Each row has a name. Each piece below is followed by the name of the row it came from, unless a question asks for something else. Each question is about the rows just above it. Places in a row count from 0.

[121 126 155 115 126 114 129  99 126 131 131  98  95] -> J50
[113 126  69 153 164 133 175 124 189 147 162 156 159] -> J882
[113 126  69 153 164  94 175 124 189 147 162 156 159] -> J450
The row named J450: : [113 126  69 153 164  94 175 124 189 147 162 156 159]
Number of entries in [113 126  69 153 164  94 175]: : 7

[129 132 126 126 138 129 156 142 121 131 128 133 137  78] : J422
[132 128 162 131 121 162 133 118 130 123  91 130 147 124] : J453
[131 130 147 141 160 109 122 129 113 152 119 140 147 124] : J716
[134 129 135 116 134 133 110 116 178 112 119 136 140 118] : J266
[149 137 111 130 126 161 127 112  73 129 138 142  98 101] : J518
[123 126 144 129 133 147 142 123 133 117 119 106 119 132] : J442
[129 132 134 115 129 148 112 132 189 135 109 132 132 121] : J179
[136 126 152 134 136  83 143 121 144 137 119 128 147 136] : J679
[120 124 119 132 143 149 138 132  82 124 121 130 133 115] : J802
[132 146 112 125 101 118 123 137 124 113 109 135 129 131] : J317
[131 133 129 127 121 132 156 137  78 129 128 126 138 142] : J185
Count the entries of [129 132 126]: : 3
Number of entries in [136 126 152 134 136  83 143 121 144 137 119 128 147 136]: : 14
Number of entries in [131 130 147 141]: : 4
[142 138 126 128 129  78 137 156 132 121 127 129 133 131] is which row reordered? : J185
Count the entries of [131 130 147 141 160 109]: : 6
Count the entries of [132 128 162 131 121 162 133 118 130 123  91 130 147 124]: : 14
Where in the named rows is [160]? : J716, 4

[144 141 142 156 124 171  97 102 131 157 163 111  71 151 136  97 127 122
 142 142 118 143 161 108 118 148  93 105 121 106 124 148 120 144 117 128
  93  90 184 136 105 144 114  80  86 164 146 122 163 124]  J491
[104 104 105  83 100 125 112 138 129 125 148 169 131 161 172 150 149 125
 121 111 111 105 107 112  99 112  98 116 120 126 147 142 160 149 143 141
 164 135 137 116 126  95 105 127 140  96  77  98  65  86]  J561
[124 102 171 148 105 136 124 136 163 148  90 128 184 127  86 141 157 105
 117 151 114 142 144 144  93  96 131 118 108 142 117 124 121  93  97 146
 143  93 122 120 111 122 106 161 163 164 144  80  71 156]  J306
[105 124 144 184 156 163 144 136 163 151  86  90 114 106  93  93 118 122
 142 157 141 124 148 146 144 148 117 117 105  97  71 108  80 122 142 131
 128 120 136 164 171 161 124 143 121 111  97 127 102  93]  J528
Number of entries in [124 102 171 148 105 136 124 136 163 148  90 128 184 127  86 141 157 105
 117 151 114 142 144 144  93  96 131 118]: : 28
[143 121 111  97 127 102  93 105 124 144 184 156 163 144 136 163 151  86
  90 114 106  93  93 118 122 142 157 141 124 148 146 144 148 117 117 105
  97  71 108  80 122 142 131 128 120 136 164 171 161 124] is which row reordered? : J528
Which row holds these entries in another order? [ 71 108  80 122 142 131 128 120 136 164 171 161 124 143 121 111  97 127
 102  93 105 124 144 184 156 163 144 136 163 151  86  90 114 106  93  93
 118 122 142 157 141 124 148 146 144 148 117 117 105  97] : J528
Where in the named rows is [100]? : J561, 4

[116 138 110 123 129 112 121 146 140 110 129 151 116 119 139 116 188 110
 116 111 111 106 120 136 126 121 150] = J534
[131 175 134 137 150 140 129 163 136 148 187 126 135 125 124 131 124 148
 118 127 115 122 138 150 139 134 159] = J308
[138 111 110 121 113 151 146 120 115 136 119 110 126 116 129 121 110 123
 150 129 140 111 116 116 139 188 106] = J833
[141 133 161 108 128 127 127 115 111 152 119 120 130 139 150 127 140 109
 100 131 124  91 129  91 152 116 145] = J305
[136 126 112 116 116 110 110 120 121 139 115 123 151 110 140 121 188 129
 111 150 111 116 106 146 129 138 119] = J337
[119 140 155 152 159 149 161 159 109 145 113 155  91 152 112 162 117 110
 138 126 126 114 117  90 143  88 119] = J79
Put [119 188 110 111 106 129 146 120 136 115 150 116 111 110 126 116 116 139
 112 138 151 129 121 110 123 121 140] back in order: which row is it? : J337
Put [106 129 116 123 138 120 136 112 150 116 115 110 146 110 116 139 111 111
 121 129 151 119 126 140 188 121 110] back in order: which row is it? : J337
Row and place of [149] in the named rows: : J79, 5
[131 175 134 137 150 140 129 163 136 148 187 126 135 125 124 131 124 148
 118 127 115 122 138 150 139 134 159] is in which row? : J308
The row with [141 133 161 108 128 127 127 115 111 152 119 120 130 139 150 127 140 109
 100 131 124  91 129  91 152 116 145] is : J305
The row named J534: : [116 138 110 123 129 112 121 146 140 110 129 151 116 119 139 116 188 110
 116 111 111 106 120 136 126 121 150]

[114 127 126 161 108 159 100 160 119  87 156 103 118 108 106 105 159] = J146
[125 127 130 131 130 129 133 134 137 131 135 125 136 131 127 125 137] = J471
[127 119 103 108 100 106  87 161 160 109 159 126 156 105 114 118 159] = J694
[147 135 110 111 109 119  96 163 169 112 166 148 165 108 131 141 170] = J527
[130 131 125 125 137 127 134 133 130 129 136 124 137 127 135 131 131] = J166
Count the entries of [127 119 103 108 100 106  87 161 160 109 159 126 156 105 114 118 159]: : 17
[137 125 127 131 136 125 135 131 137 134 133 129 130 131 130 127 125] is which row reordered? : J471
Count the entries of [125 127 130 131 130 129 133 134 137 131 135 125 136 131 127 125 137]: : 17
Which row holds these entries in another order? [ 87 100 103 105 106 108 109 114 118 119 126 127 156 159 159 160 161] : J694

[122 146  89 157 132  73 121 163 140 120  80 132 126  83 144] : J941
[118 146  91 162 132  97 121 164 123 120  82 133 126  77 144] : J163
[122 146  87 157 132  73 119 163 140 120  80 129 126  83 144] : J877
[134 146  91 150 132  56 117 159 147 120  80 133 123 102 139] : J129
[143 143  98 117 132  58 121 123 140 130  78 136 103 133 116] : J927
find: [118 146  91 162 132  97 121 164 123 120  82 133 126  77 144] : J163
Which row holds these entries in another order? [139 102 123 133  80 120 147 159 117  56 132 150  91 146 134] : J129

[140 100 114 142 122 114]  J487
[ 67 160 167  71 152  66]  J201
[113 106 161  62  58  75]  J800
[ 79 106 166  80  59  84]  J760
Row and place of [166] in the named rows: : J760, 2
[161] is at row and place : J800, 2
[67] is at row and place : J201, 0
Number of entries in [ 79 106 166  80  59]: : 5
The row named J201: : [ 67 160 167  71 152  66]
Where in the named rows is [58]? : J800, 4

[172  86  84 172  86 169  85] -> J373
[ 84 172  86  86  86 172 169] -> J625
[ 70  71  67 176  70 166  69] -> J287
[71] is at row and place : J287, 1
Which row holds these entries in another order? [172 169  84 172  86  86  86] : J625
Count the entries of [ 84 172]: : 2
Put [ 84  85  86  86 169 172 172] back in order: which row is it? : J373

[149 157 154 157 158 132 158 154 150 145 164 138 129 125 176 165 138 153
 127 137 145 155 158 122 164 161 149 136 121 120 137 138 162 149 134 175
 143 147 167 122 155 133 166 146 157 144 159 119 143 120 129 134 130 150
 150 163 141 119]  J64
[157 148 134 183 177 131 141 163 159 163 139 132 139 139 177 151 147 179
 142 141 138 136 169 136 159 161 130 150 145 131 150 146  90 144 149 156
 142 158 166 121 157 152 148 166 154 137 161 139 137 146 144 143 143 136
 130 160 133 131]  J447
[121 114 149 142 161 102 180 146 156 138 146 136  82 146 158 183 121 152
  93 102 129 133 143 102 195 124 119 133 112 108 100 137 140 162 134 157
 134 144 168 129 139 101 168 103 178 141 124 106 113 119 157 108 108 131
 163 149 146 123]  J93
[157 148 157 183 177 131 141 174 159 163 139 132 139 139 177 151 147 179
 142 141 138 136 169 136 159 161 130 150 145 131 150 146 165 144 149 156
 142 158 166 121 157 152 148 166 154 137 161 139 137 146 144 143 143 136
 130 160 133 131]  J622
How many entries does [121 114 149 142 161 102 180 146] have? : 8
Row and place of [106] in the named rows: : J93, 47
The row named J64: : [149 157 154 157 158 132 158 154 150 145 164 138 129 125 176 165 138 153
 127 137 145 155 158 122 164 161 149 136 121 120 137 138 162 149 134 175
 143 147 167 122 155 133 166 146 157 144 159 119 143 120 129 134 130 150
 150 163 141 119]
[121 114 149 142 161 102 180 146 156 138 146 136  82 146 158 183 121 152
  93 102 129 133 143 102 195 124 119 133 112 108 100 137 140 162 134 157
 134 144 168 129 139 101 168 103 178 141 124 106 113 119 157 108 108 131
 163 149 146 123] is in which row? : J93
find: [149 157 154 157 158 132 158 154 150 145 164 138 129 125 176 165 138 153
 127 137 145 155 158 122 164 161 149 136 121 120 137 138 162 149 134 175
 143 147 167 122 155 133 166 146 157 144 159 119 143 120 129 134 130 150
 150 163 141 119] : J64
The row named J622: : [157 148 157 183 177 131 141 174 159 163 139 132 139 139 177 151 147 179
 142 141 138 136 169 136 159 161 130 150 145 131 150 146 165 144 149 156
 142 158 166 121 157 152 148 166 154 137 161 139 137 146 144 143 143 136
 130 160 133 131]

[126 124 129  98] -> J579
[134 180  90 150] -> J640
[129 126  97 124] -> J890
[ 90 151 180 134] -> J7
The row named J7: : [ 90 151 180 134]
Put [ 98 129 124 126] back in order: which row is it? : J579
The row named J640: : [134 180  90 150]
Count the entries of [129 126  97]: : 3
Put [ 90 134 150 180] back in order: which row is it? : J640
The row named J890: : [129 126  97 124]

[ 95 153  96 160 158 157  94 143] = J747
[158 157 160  95  96 153  94 144] = J991
[ 79 179 180  80  78  76  80 183] = J360
[ 84  86  82 172 178  83 173  80] = J455
Put [143  94 157 158 160  96 153  95] back in order: which row is it? : J747
The row named J360: : [ 79 179 180  80  78  76  80 183]
How many entries does [84 86] have? : 2
Which row holds these entries in another order? [144  94 153  96  95 160 157 158] : J991
How many entries does [158 157 160] have? : 3

[185 186 181 188 183 181 175] : J797
[187 191 196 197 199 194 197] : J516
[181 186 196 195 193 188 190] : J200
Count the entries of [187 191 196]: : 3
Row and place of [193] in the named rows: : J200, 4
The row named J797: : [185 186 181 188 183 181 175]
[181 186 196 195 193 188 190] is in which row? : J200
Put [186 196 195 193 188 190 181] back in order: which row is it? : J200

[138 141 137 141  86 129 168 158 139 101 129 179  86  84 143 113 115 154
 100 190  62 136 131 170 164 132 104 127 151 114 124 129 124 106 121 142
  93 122 116 178 114 157  98 180  84 135 111 182 126 111 128  88  85 110
  99 105 119] -> J745
[121 116  84 143 137  88 129 158 119  85 126 127 122  93 141 114  86 164
 111 157 124 129 132  98 190 113 105 111 129 135 115 106 179 136 104 139
 141 151 168 154 101  84 100  99 128  86 142 114 180 110 131  62 182 170
 139 124 178] -> J210
[ 94 131 151  87 134 110  78 162 185  99 174 120  82  96 121 124 147 128
 119 127 134  91 110 105 158 109 179  79  73  87  91 125 142  97 158 146
 145 124 121 139 123 115 114 153 133 108 111 141 158 132 114 135 138 146
 107  90 103] -> J859
[121 157 126 148 114 125 144 131 133 146 109 170 126 111 152 118 138 161
 137 181 102 135 146 148 145 148  84 124 182 139 142 123 120 127 143 135
  96 120 109 153 107 163 106 157 114 136 103 162 122  84 144  94 102  97
 100 118 115] -> J86
[120 143 144  95 103 139 106 144 146  77 165 175  71  73 163 135 138 151
 130 158 110 137 132 130 145 121 146  94 150 118  92 106 135  90 131 144
 108 121 110 153  82 123  92 177  94 108  99 188 127 112 115 121 101 121
  91  92 103] -> J35
Count the entries of [138 141 137 141  86 129 168 158 139 101 129 179  86  84 143 113 115]: : 17
[119 105  99 110  85  88 128 111 126 182 111 135  84 180  98 157 114 178
 116 122  93 142 121 106 124 129 124 114 151 127 104 132 164 170 131 136
  62 190 100 154 115 113 143  84  86 179 129 101 139 158 168 129  86 141
 137 141 138] is which row reordered? : J745
Count the entries of [120 143 144  95 103 139 106 144 146  77 165 175  71  73 163 135 138 151
 130 158 110 137 132 130 145 121 146  94 150 118  92 106 135  90 131 144
 108 121 110 153  82 123  92 177  94 108  99 188 127]: : 49

[107 132 144  98 146 114 146]  J582
[107 161 134  75 172 128 162]  J352
[128 113  71 147  98 111  83]  J335
[127 126  65 142  94  94  70]  J324
[145 148 129  96 148 134 136]  J661
[126 113  68 137  95 101  81]  J123
[ 93 115 148 134 108 101 127]  J914
[124 126  70 141 100  96  75]  J61
[112 152 133  96 153 135 139]  J682
[ 99 131 147 114 127 112 137]  J554
How many entries does [ 93 115 148 134 108 101 127] have? : 7
How many entries does [126 113  68 137  95 101  81] have? : 7
The row named J582: : [107 132 144  98 146 114 146]
Where in the named rows is [161]? : J352, 1
Put [ 83 111  98 147  71 113 128] back in order: which row is it? : J335
Count the entries of [145 148 129  96 148 134 136]: : 7
The row named J61: : [124 126  70 141 100  96  75]

[129 125 124 131 135 130 101 125 127 129 125 127]  J677
[128 128 128 129 129 127 129 130 129 128 129 128]  J171
[126 125 124 131 135 130 141 125 127 129 125 127]  J174
Count the entries of [126 125 124 131 135 130 141 125]: : 8
The row with [126 125 124 131 135 130 141 125 127 129 125 127] is : J174

[ 81 171 171 168 171 170 169] : J972
[ 70 169 176 184 185 187 182] : J550
[ 89 176 179 180 181 183 181] : J848
[ 73 169 172 175 177 177 174] : J269
[ 84 169 173 176 179 178 175] : J568
[184 182 176 170 185 187  70] : J310
The row named J972: : [ 81 171 171 168 171 170 169]
Which row holds these entries in another order? [176 184 185 187 182  70 169] : J550
Count the entries of [ 73 169 172 175 177 177 174]: : 7

